Below are the code and all the weights of a small trained network. Each question names an input and a class and asks about switching units off, where a switched-off unit gives its printed mean instead of its output.

import numpy as np


def w(rows, s, z=0):
    codes = np.array(rows[::2]) - 128.0
    scale = np.full(codes.shape[1], s)
    scale[-1] = z or s
    return codes * scale


def norm(h):
    return h / np.sqrt((h * h).mean(-1, keepdims=True) + 1e-5)


def f(y):
    return np.maximum(y, 0)


def log_softmax(a):
    a = a - a.max(-1, keepdims=True)
    return a - np.log(np.exp(a).sum(-1, keepdims=True))


def net(x, mask):
    res = np.array(x, float).reshape(1, 8) / 4 @ E
    u = 0
    for l in range(3):
        y = f(norm(res) @ A[l][:, :-1].T + A[l][:, -1])
        res = res + np.where(mask[u : u + 9], y, B[l][:, -1]) @ B[l][:, :-1]
        u += 9
    return log_softmax(norm(res)[-1] @ U[:, :-1].T + U[:, -1])


A, B = {}, {}
E = w([
[70,143,71,133,43,68,224,122,51],'x0',
[128,123,125,133,125,126,128,127,132],'x1',
[69,179,207,190,159,139,144,120,30],'x2',
[238,109,123,253,161,98,193,69,140],'x3',
[182,188,141,117,92,95,60,64,82],'x4',
[116,237,127,214,75,215,134,153,210],'x5',
[98,166,84,125,182,130,115,85,132],'x6',
[137,112,132,110,104,185,155,67,113],'x7',
],0.0054)
A[0] = w([
[195,208,136,123,53,82,17,60,79,150],'0.n0',
[67,172,123,72,91,180,85,159,151,5],'0.n1',
[151,139,154,166,138,30,83,254,141,249],'0.n2',
[151,180,130,188,123,218,73,167,145,119],'0.n3',
[147,137,97,106,169,214,173,153,99,202],'0.n4',
[80,185,29,90,223,126,106,72,178,216],'0.n5',
[100,158,65,150,43,153,181,76,125,176],'0.n6',
[190,83,182,83,48,194,156,150,122,119],'0.n7',
[225,122,136,180,190,166,162,88,126,152],'0.n8',
],0.007,0.0027)
B[0] = w([
[71,49,127,147,159,176,219,176,188,253],'0.n0',
[143,163,60,177,163,199,139,117,61,203],'0.n1',
[81,153,112,134,124,131,138,2,162,225],'0.n2',
[162,175,175,103,91,74,77,158,140,241],'0.n3',
[119,125,175,170,123,124,145,113,181,189],'0.n4',
[152,101,186,116,54,131,154,77,131,237],'0.n5',
[90,187,163,143,95,51,83,169,153,234],'0.n6',
[93,126,157,145,100,137,133,36,104,180],'0.n7',
[67,105,78,144,99,173,87,119,72,255],'0.n8',
],0.009,0.0052)
A[1] = w([
[115,30,116,84,182,69,95,76,71,109],'1.n0',
[185,158,85,233,144,132,125,157,139,130],'1.n1',
[86,174,166,132,189,144,87,151,35,160],'1.n2',
[163,58,113,87,254,87,146,151,53,52],'1.n3',
[102,182,110,81,145,76,223,169,107,6],'1.n4',
[223,110,186,158,198,209,62,140,156,54],'1.n5',
[102,143,159,56,212,186,58,145,150,132],'1.n6',
[103,161,233,166,208,136,186,138,108,115],'1.n7',
[118,158,102,42,135,168,106,193,84,105],'1.n8',
],0.0077,0.0022)
B[1] = w([
[186,222,166,113,127,158,108,160,171,254],'1.n0',
[162,174,120,97,150,226,124,195,87,206],'1.n1',
[143,99,85,88,81,160,123,85,163,225],'1.n2',
[170,212,218,101,115,157,139,232,153,164],'1.n3',
[105,129,103,225,99,80,165,131,130,188],'1.n4',
[77,123,115,133,98,2,91,187,117,225],'1.n5',
[99,106,67,172,129,85,136,138,38,207],'1.n6',
[164,35,106,77,50,134,132,131,213,239],'1.n7',
[163,173,22,197,150,178,128,114,34,159],'1.n8',
],0.0078,0.0039)
A[2] = w([
[137,98,190,127,157,89,8,163,118,16],'2.n0',
[31,159,161,178,110,188,163,111,192,251],'2.n1',
[238,114,107,253,154,117,140,154,105,126],'2.n2',
[65,171,122,126,162,13,145,83,136,146],'2.n3',
[65,151,182,100,132,119,79,47,134,98],'2.n4',
[180,104,208,67,165,54,132,152,47,142],'2.n5',
[116,75,126,133,165,125,48,142,172,81],'2.n6',
[126,117,138,187,94,69,44,112,74,114],'2.n7',
[132,90,152,98,118,149,68,149,112,19],'2.n8',
],0.0068,0.002)
B[2] = w([
[48,165,126,172,85,107,179,125,140,148],'2.n0',
[215,57,144,18,243,109,113,117,119,243],'2.n1',
[104,141,3,54,182,184,100,119,27,149],'2.n2',
[101,135,149,206,167,171,83,108,180,157],'2.n3',
[155,133,156,177,73,174,168,91,90,159],'2.n4',
[117,238,102,140,102,158,67,157,212,138],'2.n5',
[76,104,72,147,128,53,188,209,72,150],'2.n6',
[71,133,108,140,148,166,220,53,152,163],'2.n7',
[35,136,156,179,98,161,177,90,172,139],'2.n8',
],0.0073,0.011)
U = w([
[183,253,175,123,104,143,73,231,158,146],'0',
[102,118,104,126,127,148,150,84,166,253],'1',
[109,133,2,119,147,179,105,119,15,89],'2',
[45,133,111,228,83,27,165,147,117,132],'3',
[130,114,150,131,150,136,114,25,170,115],'4',
[146,82,101,90,86,100,116,101,170,165],'5',
[130,35,96,89,164,117,182,205,190,19],'6',
[161,117,181,134,103,107,136,18,127,43],'7',
],0.0099,0.0052)

Each question gives the input, the list of numbers given to net, and the class t.
The units are the neurons (one row each of A and B). Each row of codes is followed by its name. A weight is (code - 128) times the scale printed after its matrix; where a second scale follows, it is the last column's (A, B and U).
mask holds one flag per neuron, layer by layer. A switched-off neuron (its flag False) gives its mean, the last column of its row in B, instead of its output. The means were averaged over made-up inputs and are rounded, as every weight is.
A unit's drop is (log p(t) with every unit on - log p(t) with that unit switched off) / (log p(t) with every unit on - log p(t) with every unit switched off).
The circuit of an input: a set's keep is (log p(t) with only the set's units on - log p(t) with every unit switched off) / (log p(t) with every unit on - log p(t) with every unit switched off). Starting from the 12 units with the biggest drops (on a tie, the unit counted first), units are removed one at a time, each time the one whose removal leaves the highest keep (on an exact tie, the one counted first), for as long as the keep stays at least 0.8.
circuit, biggest first: the units of the circuit, biggest drop first
most important unit: the unit with the biggest drop
k most important neurons: the k neurons with the biggest drops, biggest first
k most important neurons of layer l: the k neurons of layer l with the biggest drops, biggest first
input [-1,-5,8,-6,-3,1,-5,-8], class 4: most important unit -> 0.n2
input [2,8,3,6,7,-1,-1,-8], class 1: circuit, biggest first -> 0.n2, 0.n0
input [0,-5,3,8,-8,-8,5,-4], class 0: 3 most important neurons -> 1.n3, 1.n0, 0.n0
input [-2,-6,2,1,-4,-5,-7,1], class 7: circuit, biggest first -> 0.n7, 0.n0
input [-5,6,-1,-8,5,-3,-1,7], class 2: circuit, biggest first -> 1.n6, 1.n8
input [6,-1,-3,-2,-7,-3,6,8], class 4: 3 most important neurons of layer 0 -> 0.n0, 0.n4, 0.n5
input [2,-4,6,-2,-6,1,-4,0], class 5: 2 most important neurons -> 1.n7, 0.n0
input [-6,-4,7,2,8,-3,-6,3], class 6: circuit, biggest first -> 0.n0, 1.n7
input [-8,6,-8,4,-1,-7,-6,7], class 3: 2 most important neurons -> 1.n5, 2.n1
input [4,-3,8,-6,4,-1,-3,-2], class 5: circuit, biggest first -> 1.n7, 1.n2
input [4,-8,8,-2,-4,-2,-2,-7], class 1: circuit, biggest first -> 0.n2, 1.n2
input [-5,-7,-6,-1,-8,8,5,-1], class 0: circuit, biggest first -> 0.n3, 0.n0
input [-5,0,0,-6,8,-5,-6,4], class 6: 4 most important neurons of layer 0 -> 0.n0, 0.n3, 0.n7, 0.n8
input [-6,6,3,-4,5,5,-7,-8], class 4: circuit, biggest first -> 0.n2
input [-4,0,8,4,-8,0,0,-7], class 5: circuit, biggest first -> 1.n7, 0.n0
input [3,-3,3,3,-5,4,6,-5], class 7: circuit, biggest first -> 0.n0, 0.n5, 2.n1
input [5,-5,4,-8,0,2,-4,2], class 2: 2 most important neurons -> 0.n1, 1.n8
input [3,-6,8,8,2,-5,6,-8], class 2: 2 most important neurons -> 2.n2, 0.n6
input [-1,4,8,4,5,0,6,2], class 5: circuit, biggest first -> 1.n7, 0.n0, 0.n2
input [-8,-1,5,6,-5,-2,-5,2], class 3: most important unit -> 1.n5
input [-5,-1,2,0,-3,-5,-3,3], class 0: 3 most important neurons of layer 1 -> 1.n0, 1.n3, 1.n4
input [-5,-5,2,6,3,3,4,-6], class 2: 3 most important neurons of layer 0 -> 0.n8, 0.n6, 0.n7
input [2,0,-2,-5,-4,3,4,6], class 4: 3 most important neurons -> 0.n4, 0.n5, 2.n1
